Here is a tiny trained network, its code and every weight. The questions are about switching its units off for an input and a class, where a switched-off unit gives its printed mean instead of its output.

import numpy as np


def w(rows, s, z=0):
    codes = np.array(rows[::2]) - 128.0
    scale = np.full(codes.shape[1], s)
    scale[-1] = z or s
    return codes * scale


def norm(h):
    return h / np.sqrt((h * h).mean(-1, keepdims=True) + 1e-5)


def f(y):
    return np.maximum(y, 0)


def log_softmax(a):
    a = a - a.max(-1, keepdims=True)
    return a - np.log(np.exp(a).sum(-1, keepdims=True))


def net(x, mask):
    res = np.array(x, float).reshape(1, 6) / 4 @ E
    u = 0
    for l in range(4):
        y = f(norm(res) @ A[l][:, :-1].T + A[l][:, -1])
        res = res + np.where(mask[u : u + 13], y, B[l][:, -1]) @ B[l][:, :-1]
        u += 13
    return log_softmax(norm(res)[-1] @ U[:, :-1].T + U[:, -1])


A, B = {}, {}
E = w([
[138,150,30,121,86,144,122,83,149,68,210,200],'x0',
[165,74,163,77,155,121,216,120,3,91,214,107],'x1',
[182,79,160,102,103,86,200,40,211,158,108,171],'x2',
[233,130,55,202,107,100,148,153,129,201,156,60],'x3',
[92,151,101,165,87,171,193,102,101,111,75,103],'x4',
[108,216,160,227,223,62,188,117,180,53,166,117],'x5',
],0.007)
A[0] = w([
[67,101,224,108,153,121,129,155,122,130,65,133,112],'L0N1',
[145,133,178,188,160,120,138,128,150,76,119,89,56],'L0N2',
[171,127,223,122,141,106,212,183,14,144,132,166,88],'L0N3',
[134,166,170,172,97,129,98,186,178,159,101,190,4],'L0N4',
[102,133,60,154,102,134,108,139,179,102,134,167,104],'L0N5',
[115,141,66,150,155,183,205,101,95,151,1,148,63],'L0N6',
[187,101,117,159,153,107,141,170,135,178,102,41,58],'L0N7',
[151,134,140,89,114,113,182,111,177,131,93,153,30],'L0N8',
[216,136,227,110,236,137,19,148,162,185,174,162,48],'L0N9',
[82,127,114,162,154,179,223,138,98,163,64,110,85],'L0N10',
[179,152,189,82,127,95,203,112,174,191,61,143,46],'L0N11',
[114,139,164,173,141,111,87,176,176,173,3,117,108],'L0N12',
[77,214,90,125,183,74,45,155,16,147,68,81,25],'L0N13',
],0.0067,0.0048)
B[0] = w([
[173,213,221,95,118,170,100,109,105,138,110,148,220],'L0N1',
[82,185,157,128,126,130,185,140,166,189,209,129,178],'L0N2',
[87,113,58,84,194,164,124,45,139,153,141,18,231],'L0N3',
[114,93,61,131,168,97,98,91,147,86,114,77,160],'L0N4',
[141,145,117,64,170,167,137,47,101,127,208,52,206],'L0N5',
[106,122,148,104,27,19,98,149,153,120,181,97,183],'L0N6',
[215,232,177,126,103,153,90,105,96,157,132,153,203],'L0N7',
[106,79,134,162,103,160,131,95,169,151,184,134,160],'L0N8',
[109,116,151,109,10,2,135,174,150,80,147,81,211],'L0N9',
[159,141,166,104,61,25,97,153,139,69,152,109,184],'L0N10',
[130,38,173,187,114,205,146,146,169,118,158,145,202],'L0N11',
[113,120,86,60,208,171,145,41,97,144,154,6,254],'L0N12',
[135,20,189,207,86,226,131,126,206,114,201,147,211],'L0N13',
],0.009,0.0049)
A[1] = w([
[159,67,144,161,145,112,172,117,183,133,54,185,45],'L1N1',
[132,84,106,122,184,110,161,149,80,113,90,113,71],'L1N2',
[148,78,98,93,88,148,80,180,101,173,29,147,35],'L1N3',
[135,130,125,140,141,114,114,149,117,120,100,132,107],'L1N4',
[131,153,35,147,124,112,117,148,117,109,137,240,12],'L1N5',
[116,168,143,183,199,81,163,181,159,115,81,146,57],'L1N6',
[137,82,135,103,174,35,75,212,147,134,115,149,72],'L1N7',
[88,120,123,210,149,186,74,246,91,101,112,127,11],'L1N8',
[211,160,61,220,109,115,148,189,116,172,72,117,53],'L1N9',
[106,141,113,143,139,143,95,180,93,107,133,125,66],'L1N10',
[61,163,112,186,35,138,204,132,102,89,26,85,81],'L1N11',
[94,146,73,153,152,127,68,134,216,150,14,125,5],'L1N12',
[21,149,178,87,141,142,121,136,129,63,37,200,33],'L1N13',
],0.012,0.0027)
B[1] = w([
[141,61,157,137,133,167,156,134,162,135,153,126,171],'L1N1',
[85,119,141,76,145,130,145,100,146,129,143,93,156],'L1N2',
[31,177,114,128,88,137,161,167,120,176,129,174,251],'L1N3',
[110,124,131,137,118,109,141,87,107,125,137,119,128],'L1N4',
[166,199,161,107,68,198,137,117,146,59,105,94,188],'L1N5',
[50,181,127,151,135,137,145,154,127,145,127,153,167],'L1N6',
[129,125,146,143,48,69,109,129,122,93,158,88,175],'L1N7',
[132,37,129,196,106,207,158,153,185,122,168,93,212],'L1N8',
[180,141,191,76,193,101,57,77,122,172,198,191,225],'L1N9',
[133,86,138,147,103,132,164,76,173,155,151,81,187],'L1N10',
[134,97,134,135,86,52,87,167,142,80,142,102,185],'L1N11',
[80,89,63,135,177,117,86,71,120,108,91,51,185],'L1N12',
[252,159,105,136,165,73,86,105,114,224,201,159,252],'L1N13',
],0.014,0.0029)
A[2] = w([
[131,128,99,127,104,80,113,164,142,91,108,119,57],'L2N1',
[154,87,151,180,120,145,150,138,124,105,130,178,65],'L2N2',
[171,173,63,108,113,158,124,126,121,29,112,160,23],'L2N3',
[163,66,158,154,122,102,205,95,208,156,27,205,74],'L2N4',
[148,151,109,124,101,153,171,113,137,78,112,167,46],'L2N5',
[143,87,113,116,190,123,211,164,9,91,106,127,52],'L2N6',
[136,80,140,176,133,183,115,178,118,101,118,132,70],'L2N7',
[127,125,79,139,169,110,99,142,143,128,49,89,62],'L2N8',
[142,134,211,173,162,114,131,198,91,168,5,93,2],'L2N9',
[86,124,112,96,82,141,152,178,103,195,52,166,91],'L2N10',
[94,173,131,179,159,98,186,164,147,128,118,154,52],'L2N11',
[77,170,96,167,126,109,166,149,129,162,131,152,52],'L2N12',
[135,178,162,188,199,105,153,139,175,81,96,129,106],'L2N13',
],0.012,0.0021)
B[2] = w([
[123,112,141,76,143,79,141,170,164,177,188,87,165],'L2N1',
[80,95,100,27,160,125,116,129,207,195,105,110,177],'L2N2',
[175,198,206,138,107,137,198,102,162,113,72,69,223],'L2N3',
[142,37,120,254,116,253,79,211,149,68,228,61,225],'L2N4',
[133,195,172,111,110,154,99,142,118,123,155,34,183],'L2N5',
[126,86,53,99,173,102,135,100,98,69,126,78,179],'L2N6',
[139,53,128,131,120,121,216,93,219,133,110,196,203],'L2N7',
[143,133,48,122,137,179,119,134,51,69,112,101,171],'L2N8',
[208,192,223,161,114,134,154,125,176,110,34,72,152],'L2N9',
[65,198,109,194,151,150,171,132,99,99,168,205,216],'L2N10',
[67,147,127,79,87,155,126,120,102,156,141,207,188],'L2N11',
[78,129,129,109,142,173,95,166,104,110,161,179,172],'L2N12',
[79,93,54,104,34,184,110,152,53,179,97,198,253],'L2N13',
],0.011,0.0029)
A[3] = w([
[71,158,125,140,132,119,154,161,121,142,112,195,33],'L3N1',
[80,139,94,134,132,123,154,150,99,136,122,167,97],'L3N2',
[212,151,141,145,183,94,95,126,93,187,118,189,8],'L3N3',
[121,124,132,112,160,118,160,110,157,134,145,98,196],'L3N4',
[106,118,217,170,192,106,134,189,100,197,17,90,41],'L3N5',
[150,176,174,133,133,152,135,142,118,122,72,103,68],'L3N6',
[124,109,141,128,62,7,99,178,130,82,109,119,50],'L3N7',
[135,138,106,117,111,145,110,124,123,121,151,110,126],'L3N8',
[151,112,164,81,144,121,138,141,105,102,151,161,75],'L3N9',
[80,135,139,116,115,126,138,166,95,175,115,151,107],'L3N10',
[140,83,122,104,190,97,197,136,52,101,96,96,30],'L3N11',
[156,101,171,164,155,127,137,171,151,106,146,124,118],'L3N12',
[86,146,88,142,152,115,54,113,196,135,40,103,75],'L3N13',
],0.015,0.0014)
B[3] = w([
[73,152,100,130,87,151,138,169,42,168,105,185,179],'L3N1',
[95,182,130,158,100,163,86,157,108,155,125,176,174],'L3N2',
[195,126,174,92,216,100,66,120,141,202,130,171,207],'L3N3',
[135,102,88,93,118,183,52,193,81,147,26,198,253],'L3N4',
[232,237,153,86,53,174,241,28,226,41,105,104,160],'L3N5',
[138,200,96,111,104,125,152,129,188,162,69,115,179],'L3N6',
[108,123,153,92,88,20,130,244,131,21,154,192,196],'L3N7',
[79,63,211,151,214,71,184,135,124,150,11,182,252],'L3N8',
[161,152,67,222,144,96,110,125,169,174,138,61,175],'L3N9',
[119,198,111,208,143,133,144,106,125,50,151,186,192],'L3N10',
[73,150,26,174,183,103,96,85,101,54,122,64,185],'L3N11',
[118,86,92,131,86,126,169,123,157,104,105,149,203],'L3N12',
[147,126,47,144,184,84,198,106,7,40,182,52,188],'L3N13',
],0.011,0.0066)
U = w([
[99,91,35,122,202,128,125,72,57,82,108,53,156],'0',
[126,1,147,177,83,218,155,132,189,134,164,125,136],'1',
[207,152,167,105,185,91,71,91,122,216,170,186,137],'2',
[155,214,171,93,72,160,190,93,165,97,67,89,160],'3',
[25,180,101,164,97,153,137,155,62,140,168,236,119],'4',
[113,93,148,97,77,13,119,191,127,56,161,134,124],'5',
[93,85,128,80,147,135,111,188,131,140,41,177,2],'6',
],0.011,0.0046)

Each question gives the input, the list of numbers given to net, and the class t.
The units are the neurons (one row each of A and B). Each row of codes is followed by its name. A weight is (code - 128) times the scale printed after its matrix; where a second scale follows, it is the last column's (A, B and U).
mask holds one flag per neuron, layer by layer. A switched-off neuron (its flag False) gives its mean, the last column of its row in B, instead of its output. The means were averaged over made-up inputs and are rounded, as every weight is.
A unit's drop is (log p(t) with every unit on - log p(t) with that unit switched off) / (log p(t) with every unit on - log p(t) with every unit switched off).
The circuit of an input: a set's keep is (log p(t) with only the set's units on - log p(t) with every unit switched off) / (log p(t) with every unit on - log p(t) with every unit switched off). Starting from the 12 units with the biggest drops (on a tie, the unit counted first), units are removed one at a time, each time the one whose removal leaves the highest keep (on an exact tie, the one counted first), for as long as the keep stays at least 0.8.
circuit, biggest first: the units of the circuit, biggest drop first
unit that matters most: the unit with the biggest drop
k most important neurons: the k neurons with the biggest drops, biggest first
top k neurons in layer l: the k neurons of layer l with the biggest drops, biggest first
input [2,-1,-5,-5,6,-2], class 5: circuit, biggest first : [L1N11]
input [-3,-2,-3,7,-8,0], class 5: 2 most important neurons : [L0N9; L3N7]
input [8,-7,6,5,8,-4], class 3: 2 most important neurons : [L0N5; L0N3]
input [3,-3,0,-7,-4,7], class 2: 3 most important neurons : [L1N13; L3N3; L1N3]
input [-5,-3,-1,-3,-3,4], class 3: 2 most important neurons : [L0N1; L0N12]
input [-5,6,-1,6,-5,7], class 4: 2 most important neurons : [L0N12; L0N2]
input [7,2,6,0,-8,-4], class 5: 2 most important neurons : [L0N9; L1N7]
input [6,4,2,-7,7,0], class 2: 2 most important neurons : [L1N13; L0N9]
input [3,-3,7,4,7,3], class 1: 2 most important neurons : [L2N4; L0N11]
input [0,4,-5,-3,-7,7], class 4: 3 most important neurons : [L0N2; L1N6; L0N6]
input [0,-7,-5,-7,-6,-2], class 0: 4 most important neurons : [L0N4; L0N12; L1N12; L3N13]
input [3,-6,6,4,0,1], class 0: 2 most important neurons : [L0N13; L1N12]
input [6,7,-8,7,-6,-1], class 1: 3 most important neurons : [L0N12; L0N5; L1N8]
input [-3,6,4,0,-8,1], class 5: circuit, biggest first : [L0N9]
input [-6,0,-2,2,-7,-8], class 4: 2 most important neurons : [L1N3; L2N10]
input [8,2,-6,-3,8,7], class 3: 3 most important neurons : [L1N5; L2N3; L0N9]
input [-3,3,3,-5,5,-3], class 2: circuit, biggest first : [L1N13; L0N12]
input [8,5,6,-7,4,6], class 3: top 2 neurons in layer 0 : [L0N1; L0N12]
input [8,0,0,-4,-4,8], class 3: top 2 neurons in layer 1 : [L1N5; L1N3]
input [-8,-3,-2,-7,4,-2], class 3: circuit, biggest first : [L3N5]
input [0,4,-6,3,5,-6], class 1: top 2 neurons in layer 1 : [L1N8; L1N10]
input [-5,5,0,-4,-5,-5], class 0: top 2 neurons in layer 0 : [L0N3; L0N7]
input [6,2,-5,-6,-6,-5], class 2: top 2 neurons in layer 1 : [L1N13; L1N10]
input [-2,3,7,7,-4,-3], class 1: top 2 neurons in layer 1 : [L1N1; L1N13]
input [-5,7,-2,0,-7,2], class 0: top 2 neurons in layer 0 : [L0N3; L0N6]
input [-8,5,-8,-4,4,7], class 1: top 2 neurons in layer 0 : [L0N13; L0N7]
input [-6,6,2,-6,-4,-7], class 4: unit that matters most : L1N3
input [3,4,6,-5,6,-1], class 1: top 2 neurons in layer 0 : [L0N9; L0N8]
